Here is a tiny trained network, its code and every weight. The questions are about switching its units off for an input and a class, where a switched-off unit gives its printed mean instead of its output.

import numpy as np


def w(rows, s, z=0):
    codes = np.array(rows[::2]) - 128.0
    scale = np.full(codes.shape[1], s)
    scale[-1] = z or s
    return codes * scale


def f(y):
    return y / 2 * (1 + np.tanh(0.7978845608 * (y + 0.044715 * y**3)))


def log_softmax(a):
    a = a - a.max(-1, keepdims=True)
    return a - np.log(np.exp(a).sum(-1, keepdims=True))


def net(x, mask):
    res = np.array(x, float).reshape(1, 6) / 4 @ E
    y = f(res @ A[0][:, :-1].T + A[0][:, -1])
    res = res + np.where(mask, y, B[0][:, -1]) @ B[0][:, :-1]
    return log_softmax(res[-1] @ U[:, :-1].T + U[:, -1])


A, B = {}, {}
E = w([
[208,151,119,129,84,83,199,68],'x0',
[122,110,98,98,3,94,68,164],'x1',
[150,203,42,114,162,102,143,208],'x2',
[117,125,124,129,125,120,139,131],'x3',
[150,91,90,243,108,169,152,173],'x4',
[144,140,192,71,78,211,178,204],'x5',
],0.0071)
A[0] = w([
[94,132,89,167,133,106,107,71,19],'N0',
[187,176,102,140,60,103,173,45,88],'N1',
[167,132,124,81,88,198,124,141,253],'N2',
[66,102,136,132,155,134,78,170,55],'N3',
[79,156,113,173,124,61,98,83,72],'N4',
[160,165,86,115,145,116,123,154,67],'N5',
[91,118,168,158,101,126,126,84,47],'N6',
[102,184,84,124,173,84,113,216,63],'N7',
[99,186,151,64,115,94,140,88,85],'N8',
[1,119,112,125,170,149,81,141,101],'N9',
[86,106,86,146,182,109,42,86,127],'N10',
[198,113,92,114,100,127,184,74,61],'N11',
[73,119,114,172,68,62,139,171,228],'N12',
[163,194,97,124,169,112,100,174,51],'N13',
[92,129,152,119,66,80,98,162,166],'N14',
[88,168,137,34,130,102,91,97,77],'N15',
[146,97,124,207,120,139,131,161,78],'N16',
[130,149,133,137,190,164,152,116,185],'N17',
[147,146,170,88,138,176,150,180,152],'N18',
[97,71,162,132,110,151,124,62,102],'N19',
[175,116,84,200,94,173,165,143,115],'N20',
[187,171,68,83,146,169,141,205,220],'N21',
[107,89,90,146,158,81,85,96,118],'N22',
[138,95,108,207,110,147,136,147,107],'N23',
[131,112,86,107,50,129,79,127,44],'N24',
[210,143,173,158,206,131,218,101,110],'N25',
[116,143,152,152,197,138,180,114,45],'N26',
[139,117,88,151,138,93,89,106,234],'N27',
[137,89,63,115,70,92,60,128,107],'N28',
[134,96,100,144,148,81,88,95,82],'N29',
[123,52,171,131,130,138,122,88,77],'N30',
[84,100,202,71,96,220,157,155,109],'N31',
[76,156,122,146,202,163,165,92,85],'N32',
[112,132,166,98,107,135,182,172,66],'N33',
[113,144,188,43,145,86,128,82,102],'N34',
[119,139,142,87,95,203,184,161,44],'N35',
[154,92,133,118,83,82,98,170,44],'N36',
[172,92,94,97,87,126,72,147,67],'N37',
[124,123,112,107,167,162,145,94,6],'N38',
[132,174,104,34,164,125,94,110,182],'N39',
[113,16,206,153,134,130,115,73,169],'N40',
[91,126,181,136,77,170,111,71,70],'N41',
[139,215,63,114,139,132,147,142,104],'N42',
[110,108,144,124,232,164,145,128,84],'N43',
[73,96,151,149,181,182,17,211,112],'N44',
[113,100,100,139,172,99,136,97,235],'N45',
],0.0092,0.0061)
B[0] = w([
[186,142,141,122,135,148,226,208,143],'N0',
[161,112,210,87,106,78,171,86,193],'N1',
[147,154,151,181,116,147,95,114,235],'N2',
[176,132,161,24,116,93,247,107,148],'N3',
[180,169,158,157,170,172,175,194,165],'N4',
[97,110,130,141,102,101,194,173,141],'N5',
[96,133,113,137,131,109,174,204,134],'N6',
[81,134,96,181,94,79,179,152,183],'N7',
[161,83,98,125,150,138,173,110,155],'N8',
[172,116,166,97,90,61,169,76,189],'N9',
[173,149,174,161,169,144,129,139,204],'N10',
[161,123,160,98,75,54,214,133,156],'N11',
[129,130,113,141,92,172,73,75,228],'N12',
[79,138,93,175,99,89,185,175,154],'N13',
[115,165,120,96,79,186,116,89,190],'N14',
[160,84,60,125,154,192,166,119,166],'N15',
[152,96,71,115,178,160,191,112,153],'N16',
[89,149,118,120,68,166,111,111,198],'N17',
[169,150,147,176,147,149,140,142,191],'N18',
[99,130,98,172,94,109,168,181,176],'N19',
[153,70,71,107,184,136,152,97,187],'N20',
[111,118,136,188,91,109,130,121,254],'N21',
[164,159,145,176,149,146,143,188,183],'N22',
[160,64,61,88,186,153,140,109,169],'N23',
[73,188,105,84,75,182,190,163,157],'N24',
[103,158,134,95,73,165,108,89,212],'N25',
[101,183,113,46,95,192,171,142,155],'N26',
[149,145,162,167,137,149,95,121,228],'N27',
[101,183,134,93,101,189,123,101,190],'N28',
[183,164,174,147,168,175,173,184,158],'N29',
[93,145,98,155,88,106,183,173,158],'N30',
[150,139,167,181,152,138,125,130,214],'N31',
[91,165,126,84,82,197,128,125,176],'N32',
[189,149,181,142,179,162,155,180,144],'N33',
[144,60,48,138,162,153,143,112,183],'N34',
[184,144,142,166,161,163,185,203,161],'N35',
[118,147,135,94,74,182,175,125,140],'N36',
[102,162,115,106,91,177,190,114,148],'N37',
[156,146,105,85,103,173,218,151,117],'N38',
[147,91,72,166,138,144,120,98,198],'N39',
[72,125,76,187,77,87,149,153,238],'N40',
[78,160,95,185,106,76,174,185,156],'N41',
[92,120,120,160,103,88,174,143,176],'N42',
[109,168,119,69,73,166,148,69,181],'N43',
[178,98,146,97,98,82,188,58,222],'N44',
[145,156,143,171,121,151,101,104,227],'N45',
],0.011,0.0072)
U = w([
[63,208,117,64,90,209,107,128,62],'0',
[167,177,192,176,192,166,124,215,65],'1',
[31,125,69,182,107,44,141,199,85],'2',
[135,17,17,106,195,174,126,114,78],'3',
[154,111,209,45,112,31,156,97,130],'4',
[107,137,137,178,121,139,79,97,254],'5',
[40,105,169,111,161,113,3,140,157],'6',
],0.011,0.0083)

Each question gives the input, the list of numbers given to net, and the class t.
The units are the neurons (one row each of A and B). Each row of codes is followed by its name. A weight is (code - 128) times the scale printed after its matrix; where a second scale follows, it is the last column's (A, B and U).
mask holds one flag per neuron, in row order. A switched-off neuron (its flag False) gives its mean, the last column of its row in B, instead of its output. The means were averaged over made-up inputs and are rounded, as every weight is.
A unit's drop is (log p(t) with every unit on - log p(t) with that unit switched off) / (log p(t) with every unit on - log p(t) with every unit switched off).
The circuit of an input: a set's keep is (log p(t) with only the set's units on - log p(t) with every unit switched off) / (log p(t) with every unit on - log p(t) with every unit switched off). Starting from the 12 units with the biggest drops (on a tie, the unit counted first), units are removed one at a time, each time the one whose removal leaves the highest keep (on an exact tie, the one counted first), for as long as the keep stays at least 0.8.
units of the circuit, in order: the units of the circuit, biggest drop first
most important unit: the unit with the biggest drop
k most important neurons: the k neurons with the biggest drops, biggest first
drop of u: that unit's drop, to one decimal
input [0,6,8,-8,-7,8], class 1: most important unit => N33
input [6,6,5,0,-8,4], class 3: units of the circuit, in order => (N15 N34)
input [-6,-5,-4,5,7,0], class 3: 2 most important neurons => (N23 N16)
input [5,-4,-5,0,-8,-7], class 3: 4 most important neurons => (N34 N15 N8 N39)
input [-4,-2,-2,-1,-4,2], class 3: units of the circuit, in order => (N34 N15 N25)
input [-5,7,-8,8,-5,-3], class 2: 3 most important neurons => (N40 N41 N19)
input [6,-3,5,4,4,-1], class 4: units of the circuit, in order => (N1 N11)
input [2,5,6,-4,1,3], class 2: 2 most important neurons => (N21 N42)
input [-7,0,5,-7,1,-1], class 4: units of the circuit, in order => (N44 N9)
input [1,-5,1,2,6,3], class 3: units of the circuit, in order => (N20 N23)
input [-7,1,-2,1,-6,1], class 4: 2 most important neurons => (N9 N44)
input [-1,-2,5,6,7,-7], class 1: units of the circuit, in order => (N22 N10)
input [-6,0,2,4,6,-4], class 3: 3 most important neurons => (N23 N16 N1)
input [-7,-7,-8,3,2,7], class 2: 2 most important neurons => (N40 N41)
input [6,2,4,5,-4,-3], class 4: units of the circuit, in order => (N1)
input [7,8,6,0,7,5], class 0: 2 most important neurons => (N24 N28)
input [-2,8,2,4,8,-1], class 0: 3 most important neurons => (N28 N24 N14)
input [-8,-3,6,-7,-5,3], class 4: 4 most important neurons => (N44 N9 N3 N40)
input [-8,8,-2,7,8,-7], class 0: 4 most important neurons => (N28 N24 N12 N14)
input [-8,-6,4,2,-7,-3], class 4: units of the circuit, in order => (N9)
input [0,-3,7,5,8,-3], class 3: 2 most important neurons => (N20 N23)
input [-7,0,-7,-3,2,-3], class 2: 2 most important neurons => (N40 N19)
input [-8,-2,3,1,-6,-5], class 4: drop of N9 => 0.5
input [-3,2,-6,4,-4,7], class 1: drop of N31 => 0.3
input [3,-2,-1,1,6,-3], class 3: drop of N20 => 0.2
